Below is a small trained network, with its code and all its weights. Each question gives an input and a class and asks what happens when units are switched off, that is, made to give their printed mean instead of their output.

import numpy as np


def w(rows, s, z=0):
    codes = np.array(rows[::2]) - 128.0
    scale = np.full(codes.shape[1], s)
    scale[-1] = z or s
    return codes * scale


def f(y):
    return np.maximum(y, 0)


def log_softmax(a):
    a = a - a.max(-1, keepdims=True)
    return a - np.log(np.exp(a).sum(-1, keepdims=True))


def net(x, mask):
    res = np.array(x, float).reshape(1, 8) / 4 @ E
    y = f(res @ A[0][:, :-1].T + A[0][:, -1])
    res = res + np.where(mask, y, B[0][:, -1]) @ B[0][:, :-1]
    return log_softmax(res[-1] @ U[:, :-1].T + U[:, -1])


A, B = {}, {}
E = w([
[131,25,201,16],'x0',
[193,126,154,158],'x1',
[4,127,242,161],'x2',
[146,138,211,221],'x3',
[136,46,157,140],'x4',
[198,54,90,176],'x5',
[172,177,193,104],'x6',
[83,147,167,200],'x7',
],0.0039)
A[0] = w([
[251,166,77,166,180],'N0',
[159,93,83,37,118],'N1',
[77,160,179,107,46],'N2',
[74,125,46,183,173],'N3',
[159,95,91,42,134],'N4',
[129,32,221,149,253],'N5',
[63,158,114,129,156],'N6',
[94,181,181,93,3],'N7',
[136,132,132,115,115],'N8',
],0.015,0.0004)
B[0] = w([
[250,254,107,183,254],'N0',
[190,65,61,17,233],'N1',
[68,171,190,79,194],'N2',
[103,72,56,226,218],'N3',
[181,65,63,26,226],'N4',
[194,60,244,186,251],'N5',
[41,135,92,109,192],'N6',
[88,185,174,62,188],'N7',
[136,125,122,115,138],'N8',
],0.024,0.006)
U = w([
[21,223,161,63,114],'0',
[139,82,242,178,91],'1',
[155,131,134,191,253],'2',
[208,254,87,190,98],'3',
[184,49,49,22,107],'4',
[54,89,51,221,112],'5',
],0.0047,0.0046)

Each question gives the input, the list of numbers given to net, and the class t.
The units are the neurons (one row each of A and B). Each row of codes is followed by its name. A weight is (code - 128) times the scale printed after its matrix; where a second scale follows, it is the last column's (A, B and U).
mask holds one flag per neuron, in row order. A switched-off neuron (its flag False) gives its mean, the last column of its row in B, instead of its output. The means were averaged over made-up inputs and are rounded, as every weight is.
A unit's drop is (log p(t) with every unit on - log p(t) with that unit switched off) / (log p(t) with every unit on - log p(t) with every unit switched off).
The circuit of an input: a set's keep is (log p(t) with only the set's units on - log p(t) with every unit switched off) / (log p(t) with every unit on - log p(t) with every unit switched off). Starting from all 9 units, units are removed one at a time, each time the one whose removal leaves the highest keep (on an exact tie, the one counted first), for as long as the keep stays at least 0.8.
circuit, biggest first: the units of the circuit, biggest drop first
k most important neurons: the k neurons with the biggest drops, biggest first
drop of u: that unit's drop, to one decimal
input [-2,2,0,7,2,-6,-8,8], class 5: 2 most important neurons	N3; N0
input [-8,-7,7,4,1,0,-2,1], class 5: circuit, biggest first	N3
input [-6,-8,8,8,-2,5,1,-2], class 0: circuit, biggest first	N2; N6
input [-4,-2,3,-2,-2,-5,-5,6], class 5: 2 most important neurons	N3; N0
input [5,-4,-4,3,-1,-3,1,6], class 0: 2 most important neurons	N0; N3
input [-2,-7,5,7,2,8,-7,-1], class 1: 2 most important neurons	N5; N0
input [-6,7,-4,4,8,-6,-4,5], class 3: 2 most important neurons	N0; N5
input [-4,1,1,-5,-8,3,7,-4], class 3: drop of N0	0.7
input [-1,7,-6,7,8,-3,-2,3], class 3: drop of N0	1.0
input [-2,-5,-6,5,-8,-1,-5,-2], class 3: drop of N0	0.6
input [4,-1,1,6,0,-6,-5,-7], class 1: 2 most important neurons	N5; N1
